Here is a tiny trained network, its code and every weight. The questions are about switching its units off for an input and a target symbol, where a switched-off unit gives its printed mean instead of its output.

import numpy as np


def w(rows, s, z=0):
    codes = np.array(rows[::2]) - 128.0
    scale = np.full(codes.shape[1], s)
    scale[-1] = z or s
    return codes * scale


def f(y):
    return y / 2 * (1 + np.tanh(0.7978845608 * (y + 0.044715 * y**3)))


def softmax(a):
    e = np.exp(a - a.max(-1, keepdims=True))
    return e / e.sum(-1, keepdims=True)


def log_softmax(a):
    a = a - a.max(-1, keepdims=True)
    return a - np.log(np.exp(a).sum(-1, keepdims=True))


def net(x, mask):
    ids = ['αβγδεηθλμξπτφψω'.index(c) for c in x.split()]
    T = len(ids)
    res = E[ids] + P[:T]
    q, k, v = (res @ M[0].T for M in (Q, K, V))
    z = softmax(np.where(np.tri(T) > 0, q @ k.T / 2**0.5, -1e9)) @ v
    res = res + np.where(mask[0], z, O[0][:, -1]) @ O[0][:, :-1]
    y = f(res @ A[0][:, :-1].T + A[0][:, -1])
    res = res + np.where(mask[1:9], y, B[0][:, -1]) @ B[0][:, :-1]
    return log_softmax(res[-1] @ U[:, :-1].T + U[:, -1])


Q, K, V, O, A, B = {}, {}, {}, {}, {}, {}
E = w([
[120,88,101],'α',
[120,81,110],'β',
[130,98,32],'γ',
[93,104,147],'δ',
[129,26,73],'ε',
[144,65,20],'η',
[136,108,67],'θ',
[118,10,126],'λ',
[128,212,76],'μ',
[109,89,81],'ξ',
[185,98,50],'π',
[139,145,37],'τ',
[117,89,95],'φ',
[109,65,138],'ψ',
[121,96,84],'ω',
],0.012)
P = w([
[118,187,223],'0',
[169,115,10],'1',
[167,105,2],'2',
[147,89,21],'3',
[152,86,10],'4',
[150,83,4],'5',
[148,83,16],'6',
[156,88,3],'7',
[152,81,22],'8',
[143,57,18],'9',
[136,81,24],'10',
[116,54,12],'11',
[122,60,26],'12',
],0.007)
Q[0] = w([
[100,96,202],'H1',
[127,178,253],'H1',
],0.018)
K[0] = w([
[133,122,74],'H1',
[128,79,5],'H1',
],0.02)
V[0] = w([
[161,47,56],'H1',
[102,179,1],'H1',
],0.017)
O[0] = w([
[253,90,53,75],'H1',
[111,122,15,5],'H1',
],0.018,0.0025)
A[0] = w([
[86,82,164,76],'N1',
[63,121,6,174],'N2',
[172,112,104,106],'N3',
[220,165,86,228],'N4',
[132,133,108,83],'N5',
[112,67,116,254],'N6',
[41,87,183,158],'N7',
[32,171,125,37],'N8',
],0.011,0.0038)
B[0] = w([
[173,136,81,156],'N1',
[205,201,183,249],'N2',
[3,113,163,161],'N3',
[74,21,143,188],'N4',
[138,116,173,133],'N5',
[115,217,155,174],'N6',
[109,161,55,194],'N7',
[155,12,44,186],'N8',
],0.0066,0.02)
U = w([
[1,90,177,31],'α',
[190,114,208,125],'β',
[152,109,121,3],'γ',
[116,135,145,121],'δ',
[113,135,153,110],'ε',
[142,144,133,122],'η',
[221,199,109,14],'θ',
[102,36,133,74],'λ',
[168,153,121,209],'μ',
[112,134,70,64],'ξ',
[195,84,92,204],'π',
[130,129,135,181],'τ',
[94,153,178,210],'φ',
[195,136,104,186],'ψ',
[145,145,133,190],'ω',
],0.0096,0.0038)

Each question gives the input, a string of symbols that net reads in full, and the target symbol t.
The units are the heads (2 rows each of Q, K, V and O) and the neurons (one row each of A and B). Each row of codes is followed by its name. A weight is (code - 128) times the scale printed after its matrix; where a second scale follows, it is the last column's (O, A, B and U).
mask holds one flag per unit, heads first, then neurons. A switched-off unit (its flag False) gives its mean, the last column of its rows in O or B, instead of its output. The means were averaged over made-up inputs and are rounded, as every weight is.
A unit's drop is (log p(t) with every unit on - log p(t) with that unit switched off) / (log p(t) with every unit on - log p(t) with every unit switched off).
The circuit of an input: a set's keep is (log p(t) with only the set's units on - log p(t) with every unit switched off) / (log p(t) with every unit on - log p(t) with every unit switched off). Starting from all 9 units, units are removed one at a time, each time the one whose removal leaves the highest keep (on an exact tie, the one counted first), for as long as the keep stays at least 0.8.
circuit, biggest first: the units of the circuit, biggest drop first
unit that matters most: the unit with the biggest drop
k most important neurons: the k neurons with the biggest drops, biggest first
drop when u is switched off: that unit's drop, to one decimal
input μ θ γ, target ξ: circuit, biggest first	[H1 N8 N7]
input τ δ λ γ, target θ: unit that matters most	N2
input τ π π μ ψ μ λ γ λ ψ ψ λ ξ, target θ: 2 most important neurons	[N2 N4]
input ε μ μ δ μ ω ψ μ μ λ μ, target λ: circuit, biggest first	[H1 N4 N2 N3]
input λ μ λ γ θ, target β: 2 most important neurons	[N7 N8]
input τ ξ λ η, target θ: circuit, biggest first	[N2 H1]
input η δ η γ δ τ τ γ ψ γ β ε δ, target π: 2 most important neurons	[N4 N2]
input ε α λ λ τ η ω ω, target λ: 3 most important neurons	[N4 N2 N3]
input ε λ γ γ η, target λ: circuit, biggest first	[H1 N4 N3 N2]
input μ μ μ θ η δ α ψ η τ τ, target ξ: 2 most important neurons	[N8 N7]
input μ θ λ μ τ λ λ λ ξ λ α η, target ξ: drop when N2 is switched off	-0.2
input ε τ δ ε ω δ λ λ δ δ ε, target λ: drop when N3 is switched off	0.4
input λ λ μ δ λ μ θ λ γ ξ λ μ ψ, target β: drop when N8 is switched off	0.1
input μ λ δ λ δ β δ λ ψ η η λ, target ξ: most important neuron	[N7]
